In the rows, zero is written as 128.
Here are made-up nodes, facts about them, and rows of numbers that follow some of those facts. Name the node behind each unnamed row.

How the nodes are related:
Q821: fotor Q164; gegrim 243
Q504: fotor Q887; gegrim 716
Q887: gegrim 243
Q882: fotor Q57; gegrim 521
Q745: fotor Q19; gegrim 243
Q995: fotor Q385; gegrim 243
Q268: fotor Q55; gegrim 521
Q384: fotor Q215; gegrim 243
Q161: fotor Q913; gegrim 521
Q324: stizes Q868 Q913; gegrim 521
Q695: fotor Q12; stizes Q372 Q855 Q606 Q821 Q994 Q955; gegrim 243
Q344: fotor Q751; gegrim 243
Q637: fotor Q732; gegrim 716
Q958: gegrim 243
Q955: fotor Q669; gegrim 716
Q106: fotor Q443; gegrim 716
Q19: fotor Q114; gegrim 521
Q918: gegrim 521
Q306: fotor Q14; stizes Q372 Q472 Q968 Q994; gegrim 521
Q33: gegrim 716
Q212: gegrim 521
Q178: fotor Q938; gegrim 243
Q592: stizes Q745 Q821; gegrim 521
Q881: fotor Q161; gegrim 716
Q782: fotor Q344; stizes Q796 Q606 Q19 Q402 Q215; gegrim 243
Q208: stizes Q745 Q812 Q383 Q699 Q491 Q469; gegrim 243
Q372: gegrim 243
Q886: fotor Q207; stizes Q161 Q429 Q215 Q853; gegrim 521
Q853: gegrim 716
Q405: fotor Q606; gegrim 521
Q824: fotor Q855; gegrim 716
Q385: gegrim 243
Q552: stizes Q161; gegrim 716
Q36: fotor Q106; gegrim 521
Q662: fotor Q570; gegrim 243
Q460: gegrim 716
Q611: fotor Q582; gegrim 243
Q450: fotor Q745; gegrim 521
Q14: fotor Q901; stizes Q459 Q178 Q673 Q613 Q236 Q732; gegrim 243
Q968: fotor Q634; gegrim 716
Q669: fotor Q341; gegrim 716
Q215: fotor Q675; gegrim 243
Q236: fotor Q36; gegrim 716
Q751: fotor Q268; stizes Q745 Q855 Q319 Q958 Q848 Q467; gegrim 243
Q940: fotor Q383; stizes Q995 Q67 Q699 Q994 Q955 Q542 Q215; gegrim 521
Q891: gegrim 521
Q913: fotor Q472; gegrim 716
Q905: fotor Q33; gegrim 243
Q594: stizes Q63 Q385 Q12; gegrim 243
Q429: fotor Q402; gegrim 521
Q105: stizes Q662 Q824; gegrim 521
Q123: gegrim 521
Q938: fotor Q153; gegrim 243
Q469: gegrim 243
Q511: stizes Q831 Q67 Q637 Q675 Q810; gegrim 716
Q61: fotor Q783; stizes Q974; gegrim 716
Q690: fotor Q673; gegrim 716
Q202: fotor Q496; stizes Q443 Q319 Q467; gegrim 521
Q868: fotor Q966; gegrim 243
Q974: fotor Q995; gegrim 716
Q796: fotor Q305; gegrim 243
Q491: fotor Q504; gegrim 716
Q472: gegrim 716
Q459: fotor Q405; gegrim 716
Q404: stizes Q988 Q968 Q384; gegrim 716
Q207: stizes Q212 Q47 Q33 Q703 Q469; gegrim 716
Q434: gegrim 716
Q114: gegrim 521
Q699: gegrim 521
Q943: gegrim 716
Q285: fotor Q552; gegrim 716
Q402: fotor Q882; gegrim 521
Q542: gegrim 716
Q722: fotor Q511; gegrim 716
Q999: stizes Q611 Q722 Q887 Q699 Q123; gegrim 521
Q966: fotor Q994; stizes Q988 Q913 Q958 Q106; gegrim 243
Q166: fotor Q955; gegrim 243
Q634: fotor Q812; stizes Q443 Q680 Q429 Q19 Q848 Q467; gegrim 243
Q703: gegrim 521
Q269: fotor Q905; gegrim 716
Q994: fotor Q886; gegrim 716
Q568: gegrim 243
Q62: fotor Q706; gegrim 521
Q359: stizes Q460 Q699 Q943 Q821 Q285 Q123; gegrim 243
Q193: fotor Q848; gegrim 243
Q305: gegrim 243
Q383: gegrim 521
Q783: fotor Q47; gegrim 243
Q988: fotor Q61; gegrim 521
Q570: fotor Q469; gegrim 243
Q829: fotor Q413; gegrim 243
Q496: stizes Q611 Q722 Q812 Q164 Q606 Q943 Q429; gegrim 716
Q267: fotor Q236; stizes Q341 Q868 Q796 Q829; gegrim 521
Q341: fotor Q821; gegrim 521
Q606: fotor Q592; gegrim 521
Q812: fotor Q988; gegrim 716
Q88: fotor Q749; gegrim 243
Q831: gegrim 716
Q613: gegrim 521
Q164: gegrim 243
Q413: fotor Q319; stizes Q460 Q810; gegrim 243
Q230: gegrim 243
Q901: fotor Q695; gegrim 243
Q266: stizes Q868 Q855 Q153 Q215; gegrim 716
Q12: fotor Q202; gegrim 243
Q582: gegrim 521
Q67: fotor Q212; gegrim 521
Q810: gegrim 243
Q855: gegrim 716
Q55: fotor Q680; stizes Q460 Q402 Q12; gegrim 716
Q675: fotor Q67; gegrim 716
Q467: fotor Q267; gegrim 716
Q732: fotor Q193; gegrim 243
Q222: gegrim 716
Q153: fotor Q166; gegrim 243
Q530: stizes Q568 Q161 Q305 Q344 Q123; gegrim 521
Q319: fotor Q940; gegrim 243
Q47: fotor Q637; gegrim 521
Q680: fotor Q285; gegrim 243
Q443: gegrim 716
Q673: fotor Q868; gegrim 716
Q749: fotor Q230; stizes Q268 Q974 Q606 Q402; gegrim 243
Q747: fotor Q467; gegrim 243
Q848: fotor Q105; gegrim 243
Q706: fotor Q831; gegrim 521
Q63: gegrim 521
Q867: gegrim 243
Q57: gegrim 243

Some nodes and their rows:
Q568: [123 131 143 122 153 133 109 115 161 126 116  99 139  89 125 138 127 130
 116 129 114 109 128 121 141 108 115 115 120 137 108 133 128 120 134 138
 138 128 156]
Q341: [149 156 188 141 154 136 131 161 150 193 109  73 148 115  72 117 118 127
 169 159 108 125 125 128 104 112 163  89 103 110 151 125  97 139 120 144
 133 110  87]
Q796: [119 129 144 107 134 139 121 107 161 140 122 116 154 107 127 125 141 123
 120 149 125  76 132 117 130 116 113 115 113 135  94 155 132 135 136 136
 134 139 148]
Q831: [160 127 123 149 141 125 124 143 130 108 106 117 129 111 101 154 141 170
 148 126  83 144 159 113 129 106 152 134 166 152 133 126 129  86 138 165
 147 120 141]
Q673: [151 107 138 140 123 139 122 134 113 131 103 118 142 121 103 139 158 162
 141 156 111 109 164 106 103 119 134 121 140 156 131 131 134 106 149 161
 138 130 135]
Q14: [131 114 119 113 167 132 125 111 143 122 138  71 159 101 140 117 120 127
 133 112 125  87 140 124 126 122 134 114 111 130 106 121 149 152 129 157
 146 152 139]
Q266: [148 115  95 140 124 128 156 140 128 103 145  96 165 123 104 127 151 150
 141  93  96 102 198 113 109 115 168 134 156 144 121 130 148 135 153 180
 151 147 123]
Q974: [137  99 121 139 104 137 128 120 111 140 109 142 147 132 122 146 164 171
 157 168 108  99 155 106  99 117 139 118 140 158 106 153 132 114 144 162
 126 134 128]
Q680: [129  98 153 107 199 128 103  88 170 127 114 100 118  84 105  97 129 151
 132 145 133 121 122 132 124 127 112 116 124 145 156 139 154 129 115 141
 137 142 174]
Q383: [140 179 110 123 126 123 133 139 153 144 103  98 144 104  83 143 102 148
 131 131  88 156 120 153 135 114 170 125 137 144 148 121 114 111  88 149
 139 113 134]
Q57: [135 139 143 114 178 122 115 119 177 116 113 100 131  90 122 140 120 132
 131 115  93 130 121 129 157 105 132 127 133 132 116 128 131 107 127 149
 151 126 156]
Q496: [157 113  76 149 150 114 138 135 122  95 130  76 141 103 128 153 119 165
 166  94  76 158 172 113 134 109 185 129 164 153 128  93 141 100 130 193
 150 137 124]
Q968: [134  74 115  79  85 177  96 166  38 108 192 212 125 150  60 167 113 149
  63  86 107  87 157 141 122  72 121 116 186 162  80 187 135 104 146 147
  92 135 139]
Q404: [155 113  97 135 130 133 147 148 103 103 136  98 167 125 112 132 138 159
 138  99  98 104 184 111 113 119 157 133 152 145 122 118 148 130 143 180
 149 145 127]
Q824: [144 109 132 142 101 144 121 136 106 129 109 129 152 126 109 144 161 158
 129 157 112  96 167 105  99 121 129 121 139 159 114 137 134 109 151 158
 131 131 136]
Q958: [131 140 154 108 154 133 113 121 165 130 119 106 138 108 121 130 128 126
 111 133 110 102 131 134 142 115 117 125 118 136 110 132 136 117 135 151
 150 133 157]
Q359: [139 114  96 110 177 132 108 126 111 108 132  66 164  92 155 139  98 137
 125  89 119  98 129 117 144 118 131 116 112 133  93  99 146 142 107 154
 142 151 139]
Q123: [129 168 100 132 103 139 123 139 123 147  96  99 157 103  89 142 108 140
 113 133 115 134 121 143 120 121 152 111 123 148 131 120 108 126  90 136
 124 119 133]

Name these rows:
No name comes twice in this set of rows, the named rows included.
[132 152  61 134 116 133 134 141  97 134 119  65 174 104 110 136  89 140
 122 101 122 127 137 143 116 127 174 110 116 141 125  96 125 153  78 154
 131 140 119] : Q999
[102 152  63 154  94 125 155 118 155 124 134  55 157  92  99 129 103 118
 129  98 111 146 157 139 121 118 197 101 127 151 128 103 118 147 111 163
 129 135 111] : Q886
[159 123 229 137 237 127 104 155 177 157 122  56 115  95 112 126 120 123
 180 134 100 132 121 110 137  91 133  89 106  93 135 116 110 114 149 140
 152 116 101] : Q164
[160 132 134 139 139 125 131 150 138 115 114 116 132 117  96 147 143 165
 143 125  79 136 165 120 127 108 153 139 163 148 134 127 136  90 146 172
 154 121 148] : Q855
[130 153 116  96 142 128 112  82 175 129  97  90 166  81 129 133 145 129
 109 153 105 103 128 108 152 131 126 126 128 163 113 126 143 110 125 165
 143 140 167] : Q166
[169 119 230 124 227 141  93 164 143 169 118  59 134 101 116 123 116 120
 168 142 114 103 119 104 124 103 114  89  93  92 123 113 119 124 146 140
 149 122 105] : Q821
[130 164  83 117 116 131 168 126 149 146 136  79 185 121  85 107 121 129
 137 115 107 101 151 142 111 129 182 119 123 135 129 129 129 168  98 161
 137 141 114] : Q267
[128 183 154 121 103 137 120 134 173 145 106  80 179  99 155 176 137  90
 112 143  86  89 133  92 164 103 137 110 109 136  57 109 102 100 169 173
 147 119 121] : Q344
[166 132 127 132 133 134 121 145 116 122 100 116 156 114 100 149 153 162
 138 139  88 120 163 100 123 116 141 133 155 153 125 128 134  95 143 169
 143 126 134] : Q994
[146 132 107  97 179 128 127 120 142 121 140  74 174 106 142 120 116 128
 134  96 107  85 140 117 140 124 141 125 118 125 102 116 155 148 121 167
 154 154 139] : Q695
[143 111 126 155 111 135 123 139 121 114 112 120 137 111 102 148 154 157
 135 136 101 127 168 110 113 110 142 123 149 158 124 133 127  97 151 160
 136 123 138] : Q853
[110 156 114 118  89 131 152 110 166 153 143  74 199 125 185 158 142  89
 148 136  89  51 145  89 150 107 160 106  99 129  26 122 119 144 166 191
 145 144  92] : Q782
[142 104 157 151 107 137 123 137 121 145 115 122 118 129 115 135 151 155
 135 169 114 116 163 124 103 126 137 118 129 158 136 117 145 105 163 189
 148 134 149] : Q467
[144 103 141 140 106 149 116 133  99 143 103 125 153 124 105 133 167 161
 132 172 127  84 166  99  91 127 121 115 128 159 118 137 135 119 149 156
 126 133 134] : Q690
[130 127 150 114 161 136 109 113 160 137 111 101 144  97 123 126 132 130
 124 143 120 100 124 120 138 117 116 116 111 136 109 134 132 121 133 142
 142 136 151] : Q901

The same nodes again, as new rows of numbers:
Named rows:
Q606: [184 159 110  85 147 129 107 176 158 155 113  73 107 136 154 137 134 137
 133 152 149 135 132 135 130 111 148 112 114 154]
Q782: [170 170 140 121 136 156 131 203 163 168 115  57 124 165 130 141 129 139
 116 179 125 160 125 132 113  93 171 116 122 154]
Q215: [164 176 128  78 180 149 128 185 120 167 103  73 104 155 147 145 149 161
 129 151 130 163 126 148 136  97 158 112 145 169]
Q413: [159 138 121  88 165 154 123 193 146 154  97  67  93 131 160 146 160 177
 157 177 147 154 160 147 135  91 155 119 132 147]
Q955: [175 168  95  86 176 146  99 171 174 153 103  79 126 153 146 147 117 143
 132 158 136 170 143 138 137 119 153 133 119 161]
Q207: [168 180  82  82 199 166 106 138 132 146 111  82 120 161 167 143 137 154
 138 136 127 163 120 131 126 123 153 123 140 155]
Q193: [171 168  94  95 150 162 128 197 132 168 114  54 115 158 156 126 129 156
 130 161 142 161 133 158 127 106 160 133 143 137]
Q491: [172 161 129  89 180 141 100 179 176 164  81  88 131 148 136 156 135 148
 127 164 147 176 144 148 140 102 165 126 107 191]
Q504: [166 168 110  77 192 137 102 166 165 153  95  91 122 143 152 147 127 156
 132 156 140 170 150 143 144 112 157 125 120 179]
Q994: [173 178 102  78 188 167 101 160 149 160 105  79 137 164 150 147 132 146
 131 137 141 164 115 136 131 106 163 131 133 175]
Q153: [170 179 113  90 157 146 119 192 145 168 107  61 100 151 138 132 121 153
 124 172 129 174 139 144 139 106 150 126 126 146]
Q269: [175 175 123  92 178 169 112 168 147 177 107  77 163 178 131 153 139 129
 114 135 141 166  99 138 120  97 185 127 133 198]
Q613: [188 173 105  79 149 133 104 169 151 161 110  68 112 137 155 136 137 131
 126 150 147 143 131 144 138 118 152 116 120 163]
Q67: [179 175 116  63 160 137 104 165 128 167 107  77 112 140 153 146 157 147
 127 135 151 139 118 142 139 109 155 107 121 179]
Q999: [187 167 103  88 146 151 107 160 153 153 111  61 111 131 160 141 160 131
 127 154 139 142 128 146 132 124 147 115 107 160]
Q404: [175 169  99  88 179 163  99 162 171 148  99  75 125 155 149 152 128 148
 129 156 133 163 137 136 127 113 156 123 120 158]
Q968: [185 163 110 104 157 169 105 193 182 165  94  64 156 160 143 146 126 138
 123 151 154 163 138 153 113  97 187 138 122 173]
Q855: [160 202  40 107 169 162  80 158 145 146  94  95 133 162 173  96 109 194
 112 147 141 158 147 197 138 143 176 134 117 154]

Which node is each row?
No name comes twice in this set of rows, the named rows included.
[170 144 145  85 156 144 127 216 156 167  79  66 108 138 150 156 144 166
 138 178 159 163 167 163 133  79 166 118 132 162] : Q829
[163 151 144  85 161 138 122 203 157 171  89  70 104 132 135 150 144 152
 129 184 142 172 160 151 148  94 153 127 114 170] : Q611
[172 156 122 108 135 141 123 215 177 168 100  56 113 140 136 135 117 150
 122 191 146 172 161 156 134 101 159 134 116 144] : Q88
[170 168 135  98 146 147 125 206 159 177 101  60 118 153 128 143 129 142
 115 179 139 176 138 149 137  96 162 129 115 167] : Q178
[166 170 152  83 164 154 132 196 134 184  97  70 120 157 134 155 150 155
 117 161 141 170 126 148 138  85 172 119 128 186] : Q384
[183 180  93  57 176 134 107 149 114 157 113  79 101 136 173 138 153 152
 136 128 146 139 119 139 144 118 144 109 136 168] : Q212
[155 184  93  61 219 140 100 136 132 151  98 103 112 151 163 146 135 170
 140 140 131 169 126 137 153 119 144 120 134 180] : Q472
[157 157 104 115 142 143 125 201 169 149 114  70 100 147 151 125 116 165
 139 191 129 152 156 142 129 108 153 119 118 122] : Q749
[186 153 140  93 148 157 137 206 162 175 113  45 122 152 130 152 132 121
 129 172 142 169 133 132 122  87 156 128 134 153] : Q747
[164 157 109  63 221 140 110 137 150 139 106  90 100 141 163 165 145 155
 155 152 126 164 134 108 139 114 134 113 135 164] : Q511

Now the same nodes, written a new way:
Some rows with their names:
Q732: [146  65 110 107 112 228  91 100 107  96 143 140 105 219 156 164 123 182
 140 195 111 117 119 105 147  90 144 177 107 196  75 124 158 101 166 131
 154 163  70]
Q372: [141 107 122 135 136 126 116 118 116 140 107 126 121 136 139 128 130 131
 125 137 120 115 137 123 112 129 131 128 119 124 125 140 130 112 138 124
 137 138 128]
Q829: [158  98 142 134 129 147 120 119 113 155 123 120 130 119 128 124 134 147
 120 133 113 132 136 116 103 127 109 131 112 108 140 165 133  88 126 119
 141 138 126]
Q450: [147 125 138 142 131 163 117 129 119 146 141 128 134 112 104 126 131 151
 117 145 113 127 161 113 119 133 116 136 116 111 143 166 140 128 125 114
 132 138 127]
Q706: [131 132 119 135 139 149 115 132 127 130 124 129 127 126 116 127 132 132
 115 149 117 112 162 122 124 130 129 130 122 123 129 142 135 142 135 115
 132 137 137]
Q831: [108 150 115 128 129 128 112 132 134 131 113 133 105 143 148 122 130 132
 122 136 137  88 157 142 116 105 148 117 146 138 125 120 121 137 145 126
 145 135 138]
Q55: [110 122 154 128 141 131 127 130 153 173 114 121 106 120 134 104 129 144
 125 108 120  98 136 152 145 107 127 147 153 113 147 131 118 146 142 103
 130 130 126]
Q783: [173  90 113 144 117 184 100 134  69 121  67 135  71 164 147 172 131 169
 106 138 123 131 130  89 109  72 144 164 111 165  78 130 173 131 137 164
 116 129 130]
Q699: [125 135 124 147 143 146 113 134 117 135 121 133 122 128 106 123 125 141
 131 155 128 113 155 129 125 141 137 134 122 128 132 148 134 159 144 120
 131 141 127]
Q938: [166 144 129 126 137 115  88 122 148 150  82 118 175 138 121 140 129 131
 204  67 145 138 167  96 161 140 123  79 124 143 150 139 149 110 153  72
 165 117 123]
Q429: [147 120 133 138 141 180 116 130 114 143 135 133 134 108 103 121 132 154
 112 138 117 126 159 113 126 129 112 131 119 114 145 161 139 123 117 104
 138 138 132]
Q634: [203  92 130 190 135 168 111 165  31 135   5 133  55 109 144 157 128 164
  61  61 129 129 139  67 104  52 131 147 116 145  75 115 178 158  93 174
  78 114 171]
Q882: [128 132 117 134 139 147 114 132 127 130 124 131 126 125 115 126 133 132
 114 152 118 110 161 122 123 131 133 129 124 123 130 142 133 143 137 112
 134 136 137]
Q868: [154 103 129 114 129 119 127 126 137 142 114 118 130 132 143 121 125 131
 107 138 101 110 133 119 105 133 124 126 113 114 130 156 131  96 129 111
 142 141 144]
Q434: [126 142 133 135 124 144 114 133 125 146 126 129 110 134 137 121 132 151
 122 133 132 102 153 133 112 106 133 123 137 127 136 137 127 122 133 130
 144 139 134]
Q568: [135 104 117 128 141 144 115 118 111 141 102 135 121 132 138 123 129 133
 126 135 128 119 134 126 114 126 130 123 123 125 129 141 132 114 136 117
 144 135 132]
Q33: [109 150 116 130 129 127 112 133 133 132 113 134 103 146 150 122 131 133
 121 136 135  88 155 142 119 106 149 116 146 138 124 120 121 136 143 127
 145 138 141]
Q749: [122  83 136 127 144 142 114 115 131 158  98 114 117 117 141 103 132 129
 112 108  98 126 135 126 138 119 111 137 137 123 119 113 140 123 142 106
 125 129 129]

Which node is each row?
No name comes twice in this set of rows, the named rows included.
[ 89 111 115 134 149 125 149 123 126 136 160 134 111  96 129  91 133 104
  50 196  99  85 146 165  81 149 126 144 129  77 141 152  95 132 113 127
 122 151 154] : Q341
[119 142 134 138 126 148 112 132 123 150 123 132 108 133 134 122 132 153
 129 136 137 105 152 137 113 108 135 126 139 129 136 138 128 127 137 132
 144 138 129] : Q943
[143 106 127 155 142 129 119 119 105 134 111 132 128 133 137 120 130 127
 127 129 136 111 140 124 119 129 133 126 119 123 133 138 116 115 135 125
 135 144 119] : Q745
[145  60 107 109 113 235  93  95 107  83 161 144 117 227 165 158 125 180
 137 194 115 109 123 106 160  88 145 173 109 201  75 112 147  92 164 118
 158 171  59] : Q848
[133  99 136 156 148 131 121 125 106 142  96 126 126 132 134 103 117 143
 129 123 128 108 124 129 130 138 132 133 122 131 125 133 126 132 140 119
 126 153 116] : Q208
[157  94 129 112 166 108 149 125 143 148  98 146 123 145 146 158 129 113
 117 123 142  85 114 149 150 113 148 160 123  99 156 163  95 126 131  80
 142 115 132] : Q680
[130  91 131 137 144 140 117 121 119 149  97 121 120 123 139 104 124 136
 121 117 114 117 132 126 132 126 122 132 129 128 122 124 135 125 140 112
 129 140 125] : Q594
[133 127 117 131 141 153 112 130 127 132 126 132 125 122 120 126 134 129
 108 140 116 114 168 121 130 125 128 126 129 123 129 134 133 141 130 108
 132 132 139] : Q19
[143  99 132 136 141 119 125 130 127 139 104 114 136 128 140  99 117 134
 111 121 107 103 130 125 124 139 125 120 119 124 126 135 127 115 133 109
 133 152 133] : Q966
[196 134 117 172 116 162 107 172  61 123  38 130  55 130 119 179 131 168
  77 122 117 128 160  71  92  70 147 159 109 146  74 141 189 181 117 184
  82 116 178] : Q988
[146  98 136 141 136 153 119 116 102 157 114 127 126 121 125 123 130 149
 131 130 126 132 134 120 109 130 114 133 116 116 140 157 133 100 131 122
 140 139 119] : Q611
[119 122 125 125 138 153 109 124 138 145 127 125 117 114 116 125 141 126
 109 137 103 126 170 125 133 121 115 137 135 116 129 131 141 144 141 109
 125 122 137] : Q402

